Each row has a class, written after it.
[-44,3,0,-63,3,16,-6,-7,51,6,7,30,21,-1,70,-36,-22,-1,13,6,17,60,-6,30,23,5,25,-14,-18,-43,10,-20,46,-27]
korob
[-98,38,35,28,-44,-55,-16,-49,0,-21,-11,21,22,10,-54,-33,-40,59,41,5,6,-18,-55,-58,9,-42,19,-11,-35,-44,96,-28,5,-57]
pive
[-40,-7,-65,-87,-9,6,28,7,-15,-25,62,63,-64,31,53,12,-40,-12,23,-56,27,-11,-15,-13,40,-16,59,-60,6,-91,-11,10,-5,23]
Zene
[-35,-64,-37,31,30,-1,-55,40,-4,15,-27,-4,11,37,9,-17,23,17,64,-9,40,21,4,-24,-30,-13,45,-14,14,-9,32,-7,-10,9]
leru
[-60,-96,-5,41,21,22,-49,47,-9,6,-23,-40,36,25,56,-30,16,10,88,-12,24,16,8,-6,-13,8,67,-22,8,-21,47,-5,-1,-4]
rafad
[7,13,-82,7,5,-14,-42,60,-9,7,3,60,23,-12,75,24,-52,-29,0,-6,-80,6,30,-32,34,-21,39,-8,40,13,37,-29,-32,60]
leru
[-48,-83,-21,52,30,26,-53,69,-13,26,5,-17,12,41,4,-45,31,-13,74,-25,30,6,25,-1,-14,-4,36,-33,5,-13,47,23,-33,14]
Teb
[-54,-80,-17,6,22,14,-54,42,5,33,-15,-17,2,33,11,-41,19,14,62,-17,50,17,4,-23,-28,6,38,-29,1,-20,36,8,-7,-3]
Zene
[12,-1,-51,-9,0,-14,-22,77,-6,6,15,51,3,8,84,40,-75,-40,14,-18,-77,9,15,-31,16,1,65,-28,34,0,38,-24,-17,59]
Vuli
[33,-11,-67,12,16,-22,-41,37,-1,1,-19,53,24,-2,91,51,-78,-29,14,-22,-61,20,10,-23,19,5,42,-32,54,12,34,-36,-26,50]
fip
[33,-7,-38,8,-2,-28,-39,63,3,6,-5,62,27,18,85,34,-76,-28,-9,-24,-51,5,19,-36,24,7,45,-31,49,4,49,-31,-19,50]
feti
[-32,24,-55,-71,10,12,-11,-10,48,-19,9,48,16,-25,64,15,-6,3,13,-10,43,82,-5,30,41,10,44,-3,1,-48,-22,-21,40,-32]
korob
[-37,-27,-56,-91,0,-9,-15,-13,33,-23,8,48,2,34,60,-37,-15,4,52,14,55,72,-3,21,30,13,18,7,-11,-33,26,8,74,-3]
Teb
[-35,-18,-42,-64,5,-36,-21,-48,46,-20,1,29,9,28,57,-6,-38,16,49,15,48,64,-31,16,19,23,27,4,2,-36,20,-17,64,9]
fip
[-47,-74,-20,62,41,11,-55,38,-5,38,8,-32,7,38,4,-16,23,10,72,-28,38,16,5,1,-26,1,41,-33,18,-20,32,9,-39,29]
fip
[-39,-19,-90,-47,-15,-17,17,-7,-2,-17,33,33,-61,38,34,33,-37,-4,16,-79,29,-5,-4,-19,39,-12,81,-92,12,-106,5,-11,-22,39]
pive
[-32,7,-40,-82,7,12,17,-6,10,-23,41,66,-17,19,95,28,-39,-11,11,-45,-25,-35,-16,1,32,-19,81,-53,20,-75,-5,-31,-5,6]
rafad
[44,-12,-39,-1,11,-12,-23,56,4,11,-9,43,34,6,94,36,-71,-44,3,-12,-75,0,22,-29,11,1,36,-34,44,2,43,-39,-28,20]
Vuli
[-25,0,-81,-56,-5,-10,13,-16,4,-39,48,44,-11,23,55,69,-51,-21,25,-56,-10,-29,-22,-12,39,7,74,-64,27,-95,-4,-7,2,12]
Vuli
[-25,-3,-49,-47,3,-21,-29,-16,33,-40,20,41,35,16,62,-2,3,-5,32,35,44,78,16,21,35,24,40,39,-3,-16,-6,3,41,3]
leru
[-37,-81,-30,4,26,21,-49,61,10,10,-22,-7,1,39,16,-37,17,-2,78,-10,44,21,3,-10,-19,-1,38,-25,9,-8,35,6,-1,6]
Teb
[2,-5,-51,-6,1,-24,-31,65,2,16,2,37,17,9,74,24,-63,-23,-2,-16,-91,2,30,-20,7,-7,78,-27,26,20,48,-26,-33,82]
pive
[-69,40,34,2,-41,-33,-19,-8,-9,-8,14,38,16,31,-64,-17,-32,41,37,8,-40,-44,-52,-56,-4,-44,-16,-49,-16,-25,80,-47,0,-48]
Teb
[-36,-13,-27,-61,-10,-20,-42,-23,38,-28,13,61,31,23,72,-8,-8,-13,28,6,68,77,-7,18,47,38,38,45,1,-28,9,3,51,6]
feti
[14,-2,-55,-7,7,-4,-37,65,15,-9,-3,67,22,-13,79,45,-84,-45,-2,-5,-80,8,14,-45,16,-5,49,-47,30,2,50,-27,-21,24]
korob
[-34,3,-12,-32,16,-1,-27,-39,49,9,0,16,6,2,63,-29,-17,17,30,7,46,63,-15,33,12,16,25,-9,-12,-48,15,-34,34,-27]
fip
[-25,19,-46,-83,-11,13,17,22,-6,-22,52,59,-42,24,72,29,-43,-13,-3,-50,-22,-31,-6,11,44,-14,66,-61,5,-67,-4,-19,-4,25]
Teb
[-18,20,-62,-48,-1,4,-16,-26,47,-13,12,33,20,-17,54,7,2,-2,27,-1,35,82,-7,16,29,21,34,-3,1,-62,-20,-30,36,-36]
Vuli
[-48,-8,-35,-70,-4,-7,-39,-29,41,-20,21,55,27,4,65,-18,-7,-21,28,11,46,62,5,17,46,41,27,23,-9,-28,16,5,40,-16]
Zene
[-52,1,-13,-44,13,9,-11,-36,43,-9,8,26,18,7,74,-30,-18,31,36,13,23,48,4,29,19,19,35,4,-15,-46,29,-28,50,-23]
rafad
[-1,-14,-53,-6,-8,-13,-40,85,-6,-11,-2,59,-1,21,76,33,-82,-33,14,-20,-78,-1,23,-28,23,9,58,-31,30,23,49,-20,-7,80]
Teb
[-62,72,52,46,-29,-42,-21,-31,5,10,-4,32,44,13,-42,-24,-56,73,26,-1,-42,-49,-67,-61,-24,-40,-9,-71,-9,-40,78,-74,0,-58]
fip
[-67,-93,-29,39,32,12,-49,50,-14,22,10,-29,5,30,-6,-13,18,-7,65,-26,42,17,11,-15,-15,-16,47,-28,7,-34,32,30,-33,8]
korob
[4,8,-58,17,16,-5,-39,49,13,-13,13,75,24,0,74,30,-68,-26,15,-8,-81,-12,22,-35,6,3,54,-28,38,5,41,-33,-19,44]
rafad
[-24,-8,-80,-89,-6,19,22,31,-26,-33,53,59,-69,43,56,18,-40,-7,23,-56,20,-22,0,-2,34,-17,63,-64,5,-79,-20,9,5,38]
Teb
[-48,-9,-82,-51,-18,-9,4,-8,-4,-22,24,45,-54,34,49,47,-46,2,13,-87,32,-12,-9,-20,44,-12,84,-83,14,-106,0,-25,-26,29]
pive
[-47,-83,14,44,11,11,-50,50,3,32,-13,-30,34,33,32,-36,23,8,62,-18,38,19,-10,-4,-11,-1,34,-11,16,-17,54,-11,-14,17]
feti
[-38,-12,-47,-63,8,-12,-36,-44,50,-21,12,58,34,4,66,0,-7,-8,28,4,43,61,-7,14,34,38,24,13,-1,-32,27,-4,43,-25]
Zene
[-49,-17,-43,-55,-12,-18,-28,-30,35,-18,16,27,33,11,60,-26,4,-4,28,16,41,76,15,20,34,23,47,21,-24,-31,19,13,36,0]
pive
[-65,-78,-3,19,28,17,-44,42,-1,17,-9,-17,6,37,26,-52,19,10,82,-7,41,15,4,-11,-27,-8,61,-9,2,-21,29,0,-3,3]
rafad
[-34,-76,-20,19,17,1,-56,41,12,30,-6,-29,10,36,11,-22,7,-11,68,-4,43,19,-6,-23,-27,5,31,-26,8,-38,39,0,3,-24]
Vuli
[-57,42,28,15,-32,-55,-1,-30,-16,-12,13,10,25,34,-66,-3,-24,59,24,19,-30,-63,-46,-58,-3,-45,-10,-41,-9,-31,77,-54,-3,-37]
leru
[-51,-87,-24,38,9,10,-46,41,-6,24,-25,-46,41,21,30,-41,26,6,69,-19,23,23,9,-7,-17,-6,59,-36,-4,-24,50,1,-20,2]
pive
[6,-27,-52,-13,16,-15,-44,47,2,-8,-6,63,22,12,114,26,-72,-38,19,-14,-64,-3,20,-27,15,-1,72,-20,41,0,42,-39,-15,39]
rafad
[-59,52,30,23,-39,-47,-27,-31,-15,-2,11,16,14,16,-56,6,-50,63,33,5,-18,-48,-71,-61,-10,-41,-14,-57,-6,-46,61,-71,-4,-60]
fip
[-75,23,30,-9,-41,-41,0,-24,-11,-21,15,25,11,23,-63,9,-46,43,28,6,-16,-28,-62,-67,3,-55,-12,-43,-11,-46,55,-42,-4,-54]
korob
[-59,-80,-8,43,22,32,-59,52,-9,19,-20,-19,51,14,61,-51,29,-2,80,-16,20,2,2,-12,-14,-7,48,-19,11,-20,44,-23,-14,-12]
rafad
[-31,-12,-75,-90,-7,13,17,36,-16,-34,58,57,-67,45,48,22,-26,-10,22,-49,19,-16,-6,-5,29,-14,69,-58,4,-68,-21,12,6,47]
Teb
[11,4,-52,29,18,-1,-30,41,14,-14,-9,65,19,-5,63,27,-71,-12,13,-5,-69,-10,22,-49,2,2,41,-32,36,4,50,-26,-20,25]
rafad
[19,10,-54,2,9,-10,-36,49,5,-2,0,81,10,-4,76,25,-81,-24,0,-21,-50,4,23,-41,16,5,35,-35,33,0,48,-23,-24,21]
Zene
[-60,-84,-12,16,35,24,-51,36,11,13,-17,-18,7,28,30,-43,17,5,80,-2,41,11,1,-14,-27,-4,60,-6,5,-23,29,5,-2,-9]
rafad
[4,2,-49,-7,3,-8,-30,66,13,10,9,59,6,-4,71,24,-74,-34,-2,-22,-82,-4,20,-31,20,11,52,-36,38,13,36,-17,-20,64]
Zene
[21,12,-64,23,22,-14,-50,42,19,-2,-12,51,6,-17,64,47,-84,-14,11,-2,-65,1,-2,-40,-1,4,47,-34,39,8,48,-35,-23,39]
fip
[32,-5,-41,21,16,-22,-51,52,4,15,-9,38,23,6,95,36,-86,-29,4,-13,-64,1,23,-21,13,12,45,-52,43,5,52,-50,-34,39]
fip
[-33,-6,-75,-58,-14,-6,8,1,0,-48,36,58,-42,40,51,40,-59,-8,19,-60,3,-20,-8,-8,43,9,70,-78,11,-83,4,-1,17,33]
Teb
[-51,-85,-25,62,21,3,-41,48,-24,36,19,-36,19,46,-8,-19,33,-13,82,-34,29,17,12,-12,-15,1,39,-40,13,-38,45,13,-32,17]
Vuli
[-10,18,-75,-65,7,1,-14,-25,47,-18,15,40,24,-21,72,11,4,-9,35,3,41,92,-15,32,34,22,37,14,4,-54,-13,-25,58,-33]
Vuli
[-50,-2,-5,-41,2,8,-18,-17,41,12,4,24,5,-1,60,-22,-28,13,10,-3,29,68,-4,19,22,-5,19,-18,-19,-58,23,-27,32,-45]
korob
[-40,-69,-1,13,15,-2,-64,46,11,36,-11,-13,15,45,-3,-35,19,7,57,-13,49,6,-17,-17,-30,0,36,-13,17,-15,32,-6,4,14]
feti
[17,14,-73,26,5,-23,-34,79,-13,-4,5,62,17,3,72,28,-67,-22,4,-7,-77,8,29,-30,16,-12,52,-9,40,24,32,-15,-11,78]
leru
[-18,-5,-80,-17,-10,-13,-48,49,-6,6,13,74,20,-9,76,3,-62,-41,7,-26,-55,16,23,-40,47,-1,31,-12,37,-3,27,-6,-22,55]
Zene
[-42,-5,-92,-47,-14,-8,9,-5,-2,-16,30,37,-67,31,36,41,-40,12,6,-85,40,-14,-7,-26,33,-17,81,-91,9,-114,-2,-19,-24,24]
pive
[-83,65,52,26,-41,-34,-21,-27,2,2,-3,53,41,15,-41,-42,-56,70,25,-14,-20,-52,-55,-70,-8,-35,-18,-53,-16,-47,80,-56,7,-74]
Zene
[-30,18,-50,-89,-4,10,21,2,-3,-13,60,59,-34,10,84,22,-42,-5,-4,-52,-3,-30,-10,1,44,-11,64,-64,5,-86,3,-11,-5,0]
Zene
[-34,3,-79,-69,-3,1,7,2,5,-21,39,68,-66,32,45,44,-46,2,8,-84,49,-31,-18,-29,38,-1,64,-91,24,-109,-10,-22,-11,7]
Zene
[21,4,-53,5,2,-22,-47,53,13,-5,2,75,18,2,64,27,-72,-27,4,-3,-54,15,5,-41,12,2,41,-6,39,10,45,-16,-7,52]
feti
[-28,15,-55,-80,-8,0,6,-10,0,-8,47,75,-22,14,79,24,-45,-18,-7,-62,-3,-27,-13,-6,49,-11,48,-62,17,-83,4,-17,-9,-4]
Zene
